Where the symbols take the nodes:
state | η ψ ξ β θ σ
q496 | none q648 none q328 q541 q21
q838 | q266 q57 q383 q996 q442 q829
q442 | q838 q106 q421 q598 none q594
q892 | q835 none q10 q277 q902 q319
q383 | q963 q838 q803 q337 q421 q459
q337 | q14 q996 q448 q383 q663 q379
q803 | q22 q383 none q448 q777 q199
q777 | q803 q421 none q734 none q765
q835 | none none q77 q69 q892 q764
q598 | q996 q396 q663 q442 none q111
q328 | none q804 none q496 q22 q92
q396 | q757 none q598 q106 none q287
q425 | q314 q404 none q765 none q734
q14 | q648 q18 q541 q963 q337 q499
q92 | none q388 none q21 q387 q328
q764 | none none q852 q584 q319 q835
q679 | q277 none q544 q902 q287 q757
q314 | q348 q379 none q199 q425 q448
q804 | none q852 q328 q648 q963 q388
q858 | q584 none q18 q319 q757 q277
q10 | q77 q892 q350 q150 q829 q266
q902 | q892 none q829 q679 q636 q57
q77 | none q835 q388 q305 q10 q852
q584 | none none q667 q764 q858 q69
q287 | q679 none q111 q636 none q396
q21 | none q990 none q92 q348 q496
q277 | q69 none q150 q892 q679 q858
q663 | q337 q598 q734 q421 none q404
q404 | q379 q111 q425 q595 none q663
q852 | none q764 q804 q667 q266 q77
q636 | q902 none q594 q287 none q106
q150 | q305 q277 q499 q10 q544 q18
q106 | q57 none q442 q396 none q636
q594 | q829 q636 q595 q111 none q442
q996 | q18 q757 q337 q838 q598 q544
q266 | q852 q319 q963 q18 q838 q10
q499 | q990 q150 q348 q350 q379 q14
q963 | q804 q266 q22 q14 q383 q350
q459 | q350 q829 q199 q379 q595 q383
q348 | q21 q499 none q387 q314 q541
q379 | q499 q544 q314 q459 q404 q337
q990 | none q305 q21 q388 q499 q648
q448 | q541 q337 none q803 q734 q314
q421 | q383 q442 q777 q663 none q595
q667 | none q584 q648 q852 q18 q305
q69 | none none q305 q835 q277 q584
q595 | q459 q594 q765 q404 none q421
q388 | none q77 q92 q990 q350 q804
q544 | q150 q679 q379 q829 q111 q996
q648 | none q667 q496 q804 q14 q990
q541 | q496 q14 none q22 q448 q348
q829 | q10 q902 q459 q544 q594 q838
q22 | q328 q963 none q541 q803 q387
q765 | q199 q595 none q425 none q777
q199 | q387 q459 none q314 q765 q803
q57 | q319 none q838 q757 q106 q902
q350 | q388 q10 q387 q499 q459 q963
q305 | none q69 q990 q77 q150 q667
q734 | q448 q663 none q777 none q425
q387 | q92 q350 none q348 q199 q22
q757 | q858 none q996 q57 q396 q679
q319 | q764 none q266 q858 q57 q892
q18 | q667 q858 q14 q266 q996 q150
q111 | q544 q287 q404 q594 none q598

The rows follow the links: the fewer symbols apart two nodes are, the more alike their rows tend to be.

Each row is also shifted at random along 6 hidden directions that mean nothing.

Each row, then its node:
[ -33    7  -57    8  -26  -15   53   39  -22   88   -5   69   70   25  110   20  -37   56   10   12  -99    3   39  -60  -98   27   79   43    3   96  -43   88   20   -7   26   85  -87   57   30   65   38   53 -110   15  -43   72  -35   37  -52    8   15  -68   51   -6   46 -228   93    3   -3  111   38  -41  -14   22   86  -52]; node q734
[  29   34   30   -5    5    8 -105   46   73  -33  -34   24  -81  -19  -76   23    2 -107   86  -15   39   10   11    5   10   64  -53   59   24  -61  -37 -105  -27   46   12   15  172   88  -11   37  -12  -83   63  115   25  -29    5    7   51  -24  -85   42   -8    5  158  -83    0   48   19    7   67   22  115  -66  -50   -9]; node q499
[ -44  -31  -40   28  -30   17   88  -50  -26  -37    0  -26   57  -76    2    6   -9  -15    9   33   17   74  -34   68   62  -31   70   -9  -61   75  -68    2   19   70  101  -15   47  -23  -47  -64  -15   47  -23   58   71   14  -23   12   88  -25   -1  -15  -10  -22  -24    3   18    7   25  -78   15   -9  -34   78   62   15]; node q764
[ -27    7  -22   34  -29   41  225   36  -16   99  -14   41   28   70 -151  -24  -66   31 -129   -9    6   58  -53  -24  -96  -21  106   31  -50   15  -20   42   12   18  107   27  -98    7  103   34  -22   53 -131 -226    1   67    1  -92  -47  -84  -20  -83  -21  -76  105  170 -115  -17  -12  -37  -89   69  125    2   92  -81]; node q541
[  36    0   55    8   26    0    8  -48  -18   46   17    3   41   80  -49  -59  -42   81  -30   -5    4  -91   20  -61  -58  -29  -48  -87    3  -54   36   34   34  -23  -13  -52 -104  -49   27  -11  -39   -5   15 -169  -33  -24  -13   36 -132   10   60   66   23  -42   37   52  -56  -28   33   13  -34   40   38   -3  -10   13]; node q902
[  -8  -21  -13  -22   51  122   65   -9   37   64  -70  -24  -42   17  -33   34    7    3  -38   50  -42  -51   82   53  -58   61   -1    7  -47   -4   88  -29  -89   13  -80  -33  121   42   47   38  123   48   85  142  -39 -102  -30  -62  -39   -2  -92 -115  -21  -52  326  137   62   37  -71   -6   85  -64  176 -114  -32  128]; node q598
[ -18  -28  -36  -27  -34  -97  -98   -4  -26  -35   88    2   24  -73  148   14   26  -57   -7   31   15  102  -42  -10   62  -75   -4  -23   28   48  -28   77   21  -36  -84   38 -105  -72  -40  -27   28    0  -27   65   39  104  -34   37   48   19   98   -4    4   52 -320  -69   81    3   32   53  -49  -66 -217   51   16  -16]; node q804
[  35  -18   41    7   12  -51 -150   12  -10  -93   -6  -38  -11  -48   17  -39   50  -33   94  -51   22  -78   60   33    1  -22  -59  -79   35 -100   -4   -6   47   42  -95  -34   39   30  -43  -22    2   22   76  160  -24  -78  -23  130   30   11   16  119   -7    1  -39 -202   -4   18   62   -9   68  -20  -29   -1  -76  -38]; node q892
[ -25  -32  -40   25   21  -13   51  -71  -34   -5   32   27   43  -20  118  -53   68   59  -29   27   16  -12  -12   79   73  -23   34  -64  -21  115   -5   44  -28  -22  -49  -89  -40  -82  -22  -18   52   61   53   70   -3  -51  -40   51   26   22   37  -45  -19   30 -108   82  114   39   10  -15   -2  -38 -150   38   24  126]; node q57
[  -8    1   -5   -6  -36  -89  -81   48   29 -143   -8  -53    6 -152  -41  -16   17  -51  118  -69  -11  -23    5   33  -39   -7   33   39   34  -39  -86   -7   97  115   84  117   98   98  -95  -48  -69   -4  -25  164   63   -9   14   94  136  -25    6  123    2  -12  -83 -366 -100  -19   81  -66   38    3  -21   77   -7 -169]; node q92
[  40    4  -19    0   37   92  220  -85  -70   98   30   73  -45    2  -54   -7  -82   -1  -25   58  -45   51  -36  -74 -117  -14   87  -33  -50  124  -50   79  106   68   27  -18 -115   11   84  -29  -54   49    3   33   51   25  -75   40 -105  -53  121  -39   46  -66  232   82   33   26   94  -38   31  -82   26    2   95   74]; node q387
[ -49  -33  -81    0  -54   29  253   18  -47  -51  -24  -58   55 -142 -103   15  -31    0  -54  -19  -67   39  -90    8 -120  -63  149   56  -28   49  -48   91  109  116  172  123  -77   52    2  -56  -64   85 -112   22  109   87  -11    0   93  -91   55    5   -9 -100  -51  -69 -159  -60   54 -173  -53  -53   25  109   89 -166]; node q328
[   5  -15    3   -6   20  -41  -10  -24   17  -51  -30  -61   14    1   -7  -27   -4   99    7  -41   21 -102  -18    2   29   18  -28   32   15  -27    3  -13   15  -20   55  -10   33   -8  -39  -40  -64  -28    1  -75  -34  -63   85  -19   -1   37   -6   82   11   29  -91   12  -84  -52   11  -93  -71   65  -19   34  -19  -32]; node q636
[  49  -22   63   19   -5  -41 -130   99   -8  -95    4  -58  -30  -71  -16   31   49  -55   64  -80   10    6   86    0    5  -38  -35  -16    2 -128    3  -55   57   21 -124  -22   68   67  -30   16    1   48   31  162  -30  -33  -14   70   93  -25  -42  102  -27  -13  -85 -185  -60    8   41   17   27  -21   -7  -12  -52 -100]; node q69
[  17   10   25  -26  -28  -34  -46  -31  -11   16   56   -3   22   21  -16   21  -85  -24    7   23  -18   75  -58  -77  -32  -81  -14    7   10  -10  -47   53   84   18   65   63 -139  -30   10  -32  -72  -48  -97 -155   71  133   -6   32  -78    8  107   52   43   13  -77 -105  -34  -52   41   27  -21   22  -51   54   48  -66]; node q388
[ -23    7  -12   52  -64 -111 -151   90   40   17    5   83   97   63  105  -46   -8    4   49  -38    4  -32   36  -10   -6    4  -26   16   68  -11  -87   29   -7  -29   48   92  -54   15  -30   93   27    7 -101 -103  -48   50  -65   84  -25   24  -31   -3   14   59  -58 -332   80   24   10  193   22   78    4   20   12 -116]; node q448
[  20    3    6    1   55  -26  -20  -42  -39   32   41   44  -69    3   48  -35   41   18  -18   -6   31  -76   58  -38  -46  -10  -29 -123   20  -14   60   55   38  -51 -178  -58  -83  -27   56    4   -4   30   82   92  -74  -56  -39   67  -81   30   64   22   28  -17  -37  136   31   47   71    4  -30  -65  -84  -55  -55   89]; node q199
[  46   19    4   15   26   98  159  -38  -58   86   -2   35  -23  112  -57   42  -57  119  -76   28  -34  -10   27  -66  -47   18   66   22  -42   38   34   -3   29  -31   36  -64  -81  -11   75   30  -42   37  -61 -160  -61   -5   43  -89 -144   10    0  -42   25   -2   86  213   -9  -16  -35  -16  -47   -4   37  -28   85   60]; node q287
[   6  -25   12   45  -18  -49 -120   55   -5  -34   61   -2   18    5   71   25   29  -32   -9  -17   45   78   83   41   59  -62  -25  -76   -7  -59   20    2  -19   -5 -129  -37  -15  -41  -22   37   82   62  -15   24  -37   16  -35   14   21   -7  -32   -6   -8   18 -135  -51   49   50    1  113   14   -3  -73   15    3   -7]; node q584
[  -8  -19   -1   19   23  -14 -102   21   23   80   19   19   24  144   25   15  -27  108  -75   30   52  -46   83   -2   51   18  -59  -65  -20  -77   80  -29 -104 -119  -97  -88  -16 -107    9   57   61   30   40 -217 -132  -65  -12  -91 -102   59  -61  -71   18   17   21  202   66   40  -60  124  -48   96   44  -70  -44   92]; node q396

From each start, follow one symbol. Which node do you reach?
Answers are names.
---
[  85   20   71  -12   23   23  -63   13  -55   23   68  -18  -69   65   21   71   -2  -61  -51   -1  -10   83   69  -65  -23  -75  -41  -92  -11  -76   89   30   18  -46 -222 -113 -117  -41   76   19   45   56   21   42  -46   25  -52   -9  -95   -3   34  -12    1  -23  -36  150   28   26    2   88   11  -97  -50  -67   -1   57]
ψ: q69
---
[ -62   -7  -53  -38  -17  -42   14    6   43   -5  -41  -28   66  -62   37  -20   -4   33   24  -11  -60  -93  -59    0  -67   13   20   72   57   -6  -22   69   -4    7  100  135  -27   62  -30  -23   -8  -29  -47   22   45   43   31   37   14   20   37    0   -5    5  -26 -187  -27  -61  -21  -42    3   -9   19   41  -12 -104]
ξ: q777
---
[  44   12   41   -3    6   90   94  -94  -45   52   24   13   13   79  -12    8  -81   -5   23   62  -45   59  -75  -65    0  -34    2  -13  -28   92  -49   31   31   36   97  -47  -81  -32   17  -43  -67  -65  -15 -118   63   59   -9    8  -96    2   81    4    7    6  121   40   38  -30    7    9   42  -23   -6   41  100   82]
ψ: q892
---
[ -21  -20  -13  -28   19   42   55  -47   30   27  -38  -43   32   30  -27  -41   10   30  -70   15    3  -61  -59   44   15    9  -24  -48  -13   -7   47   22  -82  -25   19  -32    3  -40    3  -39   60  -27   43  -94   17  -29    3  -33  -45    0   23  -60  -38  -30   78  181  -30  -21  -63  -41   10   26   49  -36  -13   75]
ξ: q383
---
[  15   -1    1  -48   65  116   93  -67    2   43  -49  -46    2   12  -63   20  -59   52   -3   44  -67  -90  -12  -35  -70   35    4   26  -26   23   35    4   -9   43   44    2   27   64   27  -16   -4  -20   53   43   12  -43   19  -28  -99   12    2   -4   12  -56  251   77  -25  -37  -27  -93   47  -50  100  -29    8   78]
η: q829
---
[ -32  -39  -24    3   47  -28  -54  -20   17   25   -5  -44   49   18   36  -18   11  103  -58    2   -2 -113   50   23  -14  -15  -62  -84    4  -71   74   29  -66  -54 -101  -29  -13  -27  -13   -3   75   39   57  -28  -86  -64  -15  -18  -80   51   -4  -21    6  -31   10   81   19   51  -18   16   -2    9   17  -44  -88   55]
β: q396
---
[ -28   10  -58  -17  -18   41  173    4   -6   11  -50   23    2  -45   11   37   11   21  -22   11  -58   42  -73   -2  -24   64  113  136   -4  116  -25   20  -20    0  138   64  -12   45   42    7  -27   -2  -81   38   32   44   69  -60   54   -8    8  -65   -8   16  -51   30   -9  -47  -55  -71  -49  -27  -22   24   86  -41]
ξ: q734
---
[   4  -10  -29   40  -21   -4  -70   55   -5   66   57   68    5    3   87   35  -32  -56   23   48  -44  101  105  -13 -105  -65   12  -90  -31   11  -12   72   34   48 -188   11  -75   17   23   76  127  105   -4  155  -63   53 -167   75  -86  -34    2  -86   22  -51  178 -189  154   73   40  198  122  -87   11  -47   30   23]
σ: q21
---
[  35    0   62  -24   46  -13 -107  -45    6    6    0  -26    6   86    7  -42    2   38    8   31   29  -68  -11  -27   49   -4 -101  -58   21  -54   44  -22  -45  -53  -30  -61  -20  -57  -23  -20  -13  -82   80 -110    1  -44   18    9  -89   54   28   54   -9   31   14   96   13   -9   -3   32   13   32   -6  -14  -71   79]
θ: q594
---
[ -50  -14  -30   18  -20 -186 -228   28   21   32   44   70  123   62  186  -85   10   68   10   -7   30  -60   10  -25    6  -72  -66  -79   91  -32  -36  128    6  -87  -64   71 -186  -77  -55    3   40    5  -68 -149  -63   65  -54  126 -100   68   92   45   20   72 -241 -289   89    8   38  178  -28   58 -148   47  -45  -80]
η: q22
---
[  14    3   17  -53    4  -97 -199   29   57  -64   10  -20  -54  -89   19  -17   83 -109   79  -48   50  -82   -6   13   -7   -4 -113  -48   81  -95   16  -14    3    3 -122   25   53   41  -35  -28    9  -72  117  196   13  -65   -7   87   61   10   14   95  -12   -1  -51 -148  -12   10   51  -13   31  -46  -30  -52 -145  -36]
β: q499
---
[   9   11  -23  -27   15    2   62  -64  -40  -12   29   51  -70  -62  105    0   52  -21   49   10  -29   30  -93  -22   18   15   30   17   30  146  -33   46   39    0   14   12  -59    1   -9  -41  -60  -44   24  154   63   18    9   66   20   26  108   31    7   62  -97  -16   66   -8   30  -16    3  -92 -169   39   19   43]
θ: q595
---
[   1   -7  -23   62   -9   51  163    4  -65  -36  -15   19  -35  -69   62   -1  102  -48  -28  -10   19   85   17  102   92   25  114   29  -56  127  -31  -51  -17   21    7  -79   87    9   -9    8   22   81   15  176   15  -52  -12  -10  188  -41  -32  -65  -44   13  -91   94   36   22   -2  -57   -5  -39  -97   46   61   64]
ξ: q18
---
[ -10   -2  -29  -30   33   29  185  -27  -55  -36  -16  -14  -60 -119  -14   -2   39   51  -27  -27  -48  -81  -24  -17  -85   21  121   62   -4   90   11   29   76   26   47   47  -13   72   29  -50  -82   40    8  178   -4  -58   60   11   63  -25   38   34   14  -49  -67   58  -77  -43   50 -203  -64 -100  -64   25   21  -47]
η: q199
---
[ -53  -32  -65  -13   17  -37    5    8   29  -16  -18   -5   53  -69   50  -28    4   73   30    1  -42  -79    7   25  -55   30   57    8   14   38  -26   55   -1   26   21   98    9   59  -38   -1    2   35  -25   87   -4  -31    2   50   22   31   21   -8   14  -17  -11 -143   10  -16    8  -30   19  -31  -13   24  -24  -46]
η: q803
---
[ -11   19  -57  -10    8   83  155  -17   19   58   -8   85  -56  -40   39   22   44  -58  -36   69  -16   70  -31   30   10   53   69   76  -41  143  -26   -9  -64    9   10  -11   45   27   66   34   45   14   41  170   33  -10  -22  -43   75  -47  -42 -142  -28    7  130  145   89   45  -39  -18   31  -90    5  -59   51  103]
σ: q379
